Below is a small trained network, with its code and all its weights. Each question gives an input and a target symbol and asks what happens when units are switched off, that is, made to give their printed mean instead of their output.

import numpy as np


def w(rows, s, z=0):
    codes = np.array(rows[::2]) - 128.0
    scale = np.full(codes.shape[1], s)
    scale[-1] = z or s
    return codes * scale


def f(y):
    return np.maximum(y, 0)


def softmax(a):
    e = np.exp(a - a.max(-1, keepdims=True))
    return e / e.sum(-1, keepdims=True)


def log_softmax(a):
    a = a - a.max(-1, keepdims=True)
    return a - np.log(np.exp(a).sum(-1, keepdims=True))


def net(x, mask):
    ids = ['βγδεζηθλμξπστφψω'.index(c) for c in x.split()]
    T = len(ids)
    res = E[ids] + P[:T]
    u = 0
    for l in range(3):
        q, k, v = (res @ M[l].T for M in (Q, K, V))
        z = softmax(np.where(np.tri(T) > 0, q @ k.T / 2**0.5, -1e9)) @ v
        res = res + np.where(mask[u], z, O[l][:, -1]) @ O[l][:, :-1]
        u += 1
        y = f(res @ A[l][:, :-1].T + A[l][:, -1])
        res = res + np.where(mask[u : u + 4], y, B[l][:, -1]) @ B[l][:, :-1]
        u += 4
    return log_softmax(res[-1] @ U[:, :-1].T + U[:, -1])


Q, K, V, O, A, B = {}, {}, {}, {}, {}, {}
E = w([
[143,16,162,132,124,148,109,90],'β',
[68,76,106,179,177,153,96,141],'γ',
[153,159,136,105,158,93,189,122],'δ',
[119,252,91,111,132,166,119,120],'ε',
[91,176,156,129,101,138,147,147],'ζ',
[172,101,148,120,73,139,153,131],'η',
[76,99,190,127,90,152,133,178],'θ',
[169,168,116,147,127,127,100,54],'λ',
[115,144,148,96,133,147,102,171],'μ',
[107,208,136,132,112,134,126,198],'ξ',
[141,144,104,102,114,152,99,143],'π',
[93,163,118,128,181,163,78,107],'σ',
[134,140,145,161,107,125,81,66],'τ',
[105,181,146,45,134,130,103,130],'φ',
[140,230,120,139,168,227,121,140],'ψ',
[161,141,159,159,157,183,102,105],'ω',
],0.031)
P = w([
[220,124,80,176,142,126,86,125],'0',
[93,124,99,105,13,174,247,45],'1',
[209,111,74,158,132,114,75,120],'2',
[89,145,138,87,61,188,201,80],'3',
[193,109,65,148,134,111,69,123],'4',
[82,131,177,68,58,164,156,97],'5',
[199,111,70,148,131,105,64,123],'6',
[88,115,207,58,52,148,115,105],'7',
[197,118,71,151,133,110,62,133],'8',
[101,107,237,44,46,135,64,106],'9',
],0.012)
Q[0] = w([
[147,174,111,83,1,225,88,88],'0.h1',
[166,115,131,154,153,61,136,72],'0.h1',
],0.0066)
K[0] = w([
[167,205,235,84,1,211,1,132],'0.h1',
[184,135,131,124,151,60,182,80],'0.h1',
],0.0051)
V[0] = w([
[88,55,3,140,198,107,225,141],'0.h1',
[51,82,42,151,56,235,32,164],'0.h1',
],0.0029)
O[0] = w([
[136,185,167,112,119,140,73,218,21],'0.h1',
[98,41,91,75,11,159,132,129,12],'0.h1',
],0.012,0.0011)
A[0] = w([
[55,87,77,199,254,94,102,149,152],'0.n1',
[108,186,212,18,217,187,102,212,1],'0.n2',
[180,114,118,35,137,115,202,71,184],'0.n3',
[68,207,211,5,143,161,140,141,102],'0.n4',
],0.006,0.0041)
B[0] = w([
[42,80,109,55,217,147,212,100,207],'0.n1',
[118,96,254,197,99,25,80,58,192],'0.n2',
[109,164,97,31,11,132,202,204,254],'0.n3',
[217,62,127,137,108,98,99,63,236],'0.n4',
],0.007,0.0066)
Q[1] = w([
[133,68,180,54,7,171,169,22],'1.h1',
[161,50,155,165,125,72,85,253],'1.h1',
],0.0073)
K[1] = w([
[191,195,117,131,127,73,254,112],'1.h1',
[93,69,188,91,156,104,132,165],'1.h1',
],0.0083)
V[1] = w([
[194,82,4,41,197,190,106,182],'1.h1',
[67,83,117,139,165,255,137,165],'1.h1',
],0.0024)
O[1] = w([
[151,231,30,181,255,126,199,138,163],'1.h1',
[138,144,219,152,250,185,235,183,1],'1.h1',
],0.005,0.0018)
A[1] = w([
[101,75,138,234,154,138,71,107,29],'1.n1',
[143,68,109,128,139,102,103,247,252],'1.n2',
[145,151,108,78,85,155,134,97,122],'1.n3',
[168,148,59,139,71,159,137,177,141],'1.n4',
],0.012,0.0025)
B[1] = w([
[133,165,51,127,1,194,215,135,176],'1.n1',
[237,53,112,219,120,124,49,225,175],'1.n2',
[58,89,46,139,91,124,187,187,253],'1.n3',
[42,54,174,251,196,111,97,194,186],'1.n4',
],0.0088,0.011)
Q[2] = w([
[238,138,201,117,110,107,231,203],'2.h1',
[169,112,2,21,109,53,190,213],'2.h1',
],0.005)
K[2] = w([
[232,119,169,61,156,5,254,206],'2.h1',
[157,136,70,51,130,55,73,129],'2.h1',
],0.0076)
V[2] = w([
[161,128,84,175,142,124,150,156],'2.h1',
[1,89,136,14,102,152,167,73],'2.h1',
],0.0029)
O[2] = w([
[70,107,158,124,182,126,79,2,251],'2.h1',
[78,108,164,191,195,169,145,86,180],'2.h1',
],0.0078,0.0021)
A[2] = w([
[107,181,214,157,131,52,28,184,242],'2.n1',
[49,105,171,112,107,75,184,130,8],'2.n2',
[99,115,145,104,192,204,2,191,114],'2.n3',
[88,144,93,209,80,182,137,182,2],'2.n4',
],0.0082,0.0043)
B[2] = w([
[65,1,173,107,214,234,184,106,178],'2.n1',
[170,137,120,197,103,207,39,138,208],'2.n2',
[136,190,133,64,100,75,5,222,181],'2.n3',
[202,209,198,150,132,56,214,110,254],'2.n4',
],0.01,0.013)
U = w([
[54,92,123,172,120,185,164,134,183],'β',
[80,124,105,80,88,117,161,166,245],'γ',
[163,153,165,97,82,84,104,101,135],'δ',
[164,132,251,114,97,64,92,84,47],'ε',
[75,141,123,134,136,81,127,142,81],'ζ',
[104,153,94,128,148,175,114,137,149],'η',
[105,107,133,138,128,61,110,141,56],'θ',
[153,74,137,163,139,97,131,123,2],'λ',
[149,98,88,187,161,98,89,95,157],'μ',
[183,73,109,155,141,146,129,115,35],'ξ',
[148,106,140,107,161,97,152,112,190],'π',
[151,108,115,126,146,155,97,140,145],'σ',
[90,105,144,138,141,137,147,164,17],'τ',
[140,173,170,149,138,142,80,109,126],'φ',
[186,137,142,154,143,198,107,102,68],'ψ',
[171,122,84,143,146,147,137,162,14],'ω',
],0.014,0.007)

Each question gives the input, a string of symbols that net reads in full, and the target symbol t.
The units are the heads (2 rows each of Q, K, V and O) and the neurons (one row each of A and B). Each row of codes is followed by its name. A weight is (code - 128) times the scale printed after its matrix; where a second scale follows, it is the last column's (O, A, B and U).
mask holds one flag per unit, layer by layer, with each layer's heads first. A switched-off unit (its flag False) gives its mean, the last column of its rows in O or B, instead of its output. The means were averaged over made-up inputs and are rounded, as every weight is.
A unit's drop is (log p(t) with every unit on - log p(t) with that unit switched off) / (log p(t) with every unit on - log p(t) with every unit switched off).
The circuit of an input: a set's keep is (log p(t) with only the set's units on - log p(t) with every unit switched off) / (log p(t) with every unit on - log p(t) with every unit switched off). Starting from the 12 units with the biggest drops (on a tie, the unit counted first), units are removed one at a time, each time the one whose removal leaves the highest keep (on an exact tie, the one counted first), for as long as the keep stays at least 0.8.
circuit, biggest first: the units of the circuit, biggest drop first
most important unit: the unit with the biggest drop
k most important neurons: the k neurons with the biggest drops, biggest first
k most important neurons of layer l: the k neurons of layer l with the biggest drops, biggest first
input λ δ γ η γ μ δ σ ψ, target φ: most important unit : 2.n3
input γ δ δ δ δ τ ψ, target φ: circuit, biggest first : 1.n4; 2.n3
input γ ω δ δ θ, target ε: circuit, biggest first : 2.n4; 2.n3; 1.n2
input γ δ φ γ δ γ φ ε, target β: 3 most important neurons : 1.n4; 2.n3; 2.n2
input δ π δ ξ, target β: 4 most important neurons : 1.n4; 1.n1; 2.n3; 0.n1
input δ μ γ π, target β: 2 most important neurons : 1.n3; 2.n2
input ε β δ, target π: 2 most important neurons : 1.n3; 2.n2
input ζ φ δ ψ γ δ γ ω, target β: 3 most important neurons : 2.n3; 2.n4; 1.n2
input γ δ β δ γ γ, target δ: 2 most important neurons of layer 1 : 1.n2; 1.n3
input ξ γ γ μ δ ζ μ β ξ δ, target γ: 2 most important neurons of layer 2 : 2.n4; 2.n3
input φ γ δ δ δ γ δ δ π, target θ: 3 most important neurons : 2.n3; 1.n4; 2.n2
input δ μ φ δ φ σ δ δ δ π, target β: 2 most important neurons of layer 1 : 1.n3; 1.n4
input γ μ ζ λ μ φ δ δ τ, target δ: 3 most important neurons : 1.n1; 2.n1; 0.n3
input ψ ψ λ γ ψ γ ω λ, target γ: most important unit : 2.n1
input φ δ σ, target η: 3 most important neurons : 2.n4; 0.n1; 1.n3
input δ θ φ, target γ: circuit, biggest first : 0.h1; 1.n3
input δ β δ η, target β: 2 most important neurons of layer 1 : 1.n4; 1.n2
input λ δ γ δ ζ γ ζ δ δ γ, target δ: circuit, biggest first : 2.n4; 1.n1; 2.n1
input γ ω δ γ, target γ: 3 most important neurons : 1.n2; 0.n2; 2.n2
input δ γ δ δ γ ξ, target β: most important unit : 1.n1
input δ τ δ γ γ τ δ ω δ φ, target β: 3 most important neurons of layer 2 : 2.n2; 2.n4; 2.n3
input γ ζ ζ γ μ δ δ δ, target δ: circuit, biggest first : 1.n4; 2.n1
